Below are the code and all the weights of a small trained network. Each question names an input and a target symbol and asks about switching units off, where a switched-off unit gives its printed mean instead of its output.

import numpy as np


def w(rows, s, z=0):
    codes = np.array(rows[::2]) - 128.0
    scale = np.full(codes.shape[1], s)
    scale[-1] = z or s
    return codes * scale


def f(y):
    return y / 2 * (1 + np.tanh(0.7978845608 * (y + 0.044715 * y**3)))


def softmax(a):
    e = np.exp(a - a.max(-1, keepdims=True))
    return e / e.sum(-1, keepdims=True)


def log_softmax(a):
    a = a - a.max(-1, keepdims=True)
    return a - np.log(np.exp(a).sum(-1, keepdims=True))


def net(x, mask):
    ids = ['αβγδεζηθλμπστφ'.index(c) for c in x.split()]
    T = len(ids)
    res = E[ids] + P[:T]
    u = 0
    for l in range(2):
        q, k, v = (res @ M[l].T for M in (Q, K, V))
        z = softmax(np.where(np.tri(T) > 0, q @ k.T / 2**0.5, -1e9)) @ v
        res = res + np.where(mask[u], z, O[l][:, -1]) @ O[l][:, :-1]
        u += 1
        y = f(res @ A[l][:, :-1].T + A[l][:, -1])
        res = res + np.where(mask[u : u + 8], y, B[l][:, -1]) @ B[l][:, :-1]
        u += 8
    return log_softmax(res[-1] @ U[:, :-1].T + U[:, -1])


Q, K, V, O, A, B = {}, {}, {}, {}, {}, {}
E = w([
[166,136,1,124,168,214,168,104],'α',
[70,181,162,146,16,98,118,80],'β',
[214,201,58,103,193,167,95,189],'γ',
[117,127,53,76,112,135,115,18],'δ',
[148,82,102,168,87,135,93,250],'ε',
[125,14,123,55,50,71,60,153],'ζ',
[228,121,150,113,101,211,21,140],'η',
[116,96,115,49,171,57,197,138],'θ',
[102,163,51,175,82,44,155,181],'λ',
[206,184,210,75,77,88,84,120],'μ',
[81,22,27,160,41,135,77,74],'π',
[207,161,136,35,202,65,131,126],'σ',
[34,63,94,99,105,169,206,179],'τ',
[148,86,173,61,121,254,174,173],'φ',
],0.0062)
P = w([
[64,173,94,2,98,167,66,152],'0',
[169,90,116,95,101,133,138,105],'1',
[157,93,116,91,100,132,136,113],'2',
[161,87,118,98,100,129,136,109],'3',
[166,85,101,113,108,136,132,114],'4',
[167,96,116,105,99,132,131,110],'5',
[162,103,114,108,100,142,136,117],'6',
[160,87,100,109,101,140,137,110],'7',
[163,105,117,109,94,139,127,122],'8',
[149,93,109,111,104,135,120,114],'9',
[139,112,102,113,101,138,123,114],'10',
[148,102,102,107,103,152,130,115],'11',
[143,107,105,111,96,149,118,119],'12',
[134,110,107,95,105,152,119,118],'13',
],0.0037)
Q[0] = w([
[181,111,53,25,1,144,119,142],'L0H0',
[130,113,80,57,84,110,150,133],'L0H0',
],0.028)
K[0] = w([
[1,206,115,13,156,152,25,164],'L0H0',
[114,151,140,97,130,154,60,128],'L0H0',
],0.028)
V[0] = w([
[130,91,151,65,148,85,250,126],'L0H0',
[87,79,182,154,47,150,79,157],'L0H0',
],0.015)
O[0] = w([
[80,64,134,125,213,57,2,144,3],'L0H0',
[231,89,40,147,81,86,181,111,157],'L0H0',
],0.0063,0.0019)
A[0] = w([
[128,153,121,248,103,162,109,244,61],'L0N0',
[146,97,64,86,131,85,107,51,162],'L0N1',
[73,86,92,97,127,71,182,206,101],'L0N2',
[113,155,129,138,33,56,59,134,188],'L0N3',
[159,34,180,79,105,197,106,146,243],'L0N4',
[50,128,165,153,220,158,68,129,5],'L0N5',
[128,119,155,76,220,95,254,117,90],'L0N6',
[124,167,17,155,214,150,97,141,106],'L0N7',
],0.0099,0.0012)
B[0] = w([
[153,117,68,83,125,30,120,192,125],'L0N0',
[111,94,23,133,164,87,75,98,232],'L0N1',
[14,106,114,133,132,101,146,208,156],'L0N2',
[154,92,164,71,63,21,152,80,181],'L0N3',
[109,50,157,111,145,207,20,182,253],'L0N4',
[235,62,152,135,134,132,251,11,197],'L0N5',
[74,155,119,125,255,121,120,85,161],'L0N6',
[184,154,58,127,91,157,188,177,142],'L0N7',
],0.0093,0.0031)
Q[1] = w([
[140,137,161,253,145,107,123,134],'L1H0',
[149,117,148,152,154,128,135,131],'L1H0',
],0.051)
K[1] = w([
[151,95,160,254,169,99,111,124],'L1H0',
[156,89,143,137,162,109,147,117],'L1H0',
],0.041)
V[1] = w([
[199,137,210,74,150,151,127,176],'L1H0',
[153,34,88,251,112,136,202,208],'L1H0',
],0.012)
O[1] = w([
[191,52,122,191,140,143,139,178,149],'L1H0',
[151,84,184,2,85,159,162,116,1],'L1H0',
],0.0077,0.0045)
A[1] = w([
[238,191,200,139,111,120,59,128,92],'L1N0',
[133,67,136,83,145,131,214,122,100],'L1N1',
[199,196,121,80,245,105,121,168,117],'L1N2',
[43,65,126,206,40,167,160,83,50],'L1N3',
[167,200,206,169,161,118,162,182,97],'L1N4',
[166,105,149,210,147,103,121,131,122],'L1N5',
[98,110,130,127,168,164,181,95,253],'L1N6',
[60,123,157,167,69,73,214,136,155],'L1N7',
],0.011,0.004)
B[1] = w([
[137,248,143,97,142,138,75,115,181],'L1N0',
[114,168,123,127,211,89,168,178,216],'L1N1',
[181,117,150,76,210,109,176,151,180],'L1N2',
[64,130,79,6,164,149,181,102,185],'L1N3',
[17,69,131,53,153,178,236,125,144],'L1N4',
[106,132,177,111,55,83,168,144,255],'L1N5',
[126,157,137,201,104,178,57,72,224],'L1N6',
[139,110,208,226,113,143,133,126,180],'L1N7',
],0.012,0.0053)
U = w([
[191,128,15,211,89,132,120,19,184],'α',
[107,235,187,77,66,92,173,58,14],'β',
[223,155,58,175,102,231,228,152,115],'γ',
[118,90,55,115,97,105,128,43,172],'δ',
[109,142,115,183,84,29,143,220,113],'ε',
[163,16,109,126,106,68,71,232,157],'ζ',
[152,96,181,143,122,234,58,142,255],'η',
[149,82,172,148,238,74,105,78,101],'θ',
[125,92,223,174,68,96,189,57,109],'λ',
[167,177,186,107,80,138,53,134,198],'μ',
[54,61,130,29,117,92,93,135,49],'π',
[176,146,138,79,173,124,185,173,54],'σ',
[2,200,99,199,204,103,94,179,129],'τ',
[32,100,157,133,130,248,138,187,119],'φ',
],0.0045,0.0024)

Each question gives the input, a string of symbols that net reads in full, and the target symbol t.
The units are the heads (2 rows each of Q, K, V and O) and the neurons (one row each of A and B). Each row of codes is followed by its name. A weight is (code - 128) times the scale printed after its matrix; where a second scale follows, it is the last column's (O, A, B and U).
mask holds one flag per unit, layer by layer, with each layer's heads first. A switched-off unit (its flag False) gives its mean, the last column of its rows in O or B, instead of its output. The means were averaged over made-up inputs and are rounded, as every weight is.
A unit's drop is (log p(t) with every unit on - log p(t) with that unit switched off) / (log p(t) with every unit on - log p(t) with every unit switched off).
The circuit of an input: a set's keep is (log p(t) with only the set's units on - log p(t) with every unit switched off) / (log p(t) with every unit on - log p(t) with every unit switched off). Starting from the 12 units with the biggest drops (on a tie, the unit counted first), units are removed one at a time, each time the one whose removal leaves the highest keep (on an exact tie, the one counted first), for as long as the keep stays at least 0.8.
circuit, biggest first: the units of the circuit, biggest drop first
unit that matters most: the unit with the biggest drop
k most important neurons: the k neurons with the biggest drops, biggest first
k most important neurons of layer l: the k neurons of layer l with the biggest drops, biggest first
input ζ λ μ δ σ τ δ, target α: most important neuron	L0N1
input α β λ δ τ, target φ: 3 most important neurons of layer 0	L0N2, L0N1, L0N3
input μ β δ τ η μ δ μ ε η ε, target ε: circuit, biggest first	L0N0, L1H0, L1N5, L0N3
input γ φ φ, target η: 3 most important neurons of layer 0	L0N4, L0N7, L0N6
input α α δ λ ε, target ζ: circuit, biggest first	L0N0, L1N6, L1N0
input θ ε θ μ σ η μ λ α η δ λ π σ, target θ: circuit, biggest first	L0H0, L1N2, L0N5
input θ λ α ε λ γ δ β β θ ε θ, target θ: circuit, biggest first	L0H0, L0N5, L0N6
input θ σ δ ε η θ ζ φ λ α δ σ λ γ, target σ: circuit, biggest first	L0N7, L1N2, L0H0
input μ θ δ μ τ ε, target ε: circuit, biggest first	L1H0, L0N0, L1N5, L0N3
input η μ ζ α, target γ: circuit, biggest first	L0H0, L1H0
input θ δ δ θ σ β τ δ θ σ η β, target λ: circuit, biggest first	L1N7, L0N5, L0H0, L0N3
input σ α τ σ θ η μ θ λ, target λ: 2 most important neurons of layer 1	L1N7, L1N5
input δ τ θ, target τ: circuit, biggest first	L1H0, L0N5, L0N6
input η η θ γ γ, target γ: unit that matters most	L0H0
input λ δ σ η, target μ: 2 most important neurons	L1N0, L0N2
input ζ δ α, target α: 3 most important neurons of layer 1	L1N5, L1N3, L1N6
input ζ δ ζ δ θ μ φ μ θ η π, target δ: 2 most important neurons	L0N1, L1N3
input σ θ τ θ μ σ α ζ ε τ θ, target λ: 2 most important neurons	L0N5, L1N5
input θ η α α β ε σ, target θ: 2 most important neurons of layer 0	L0N5, L0N2
input η β η θ δ λ ζ σ ε θ φ, target γ: circuit, biggest first	L0H0
input θ τ δ π σ β, target λ: 2 most important neurons of layer 0	L0N3, L0N5
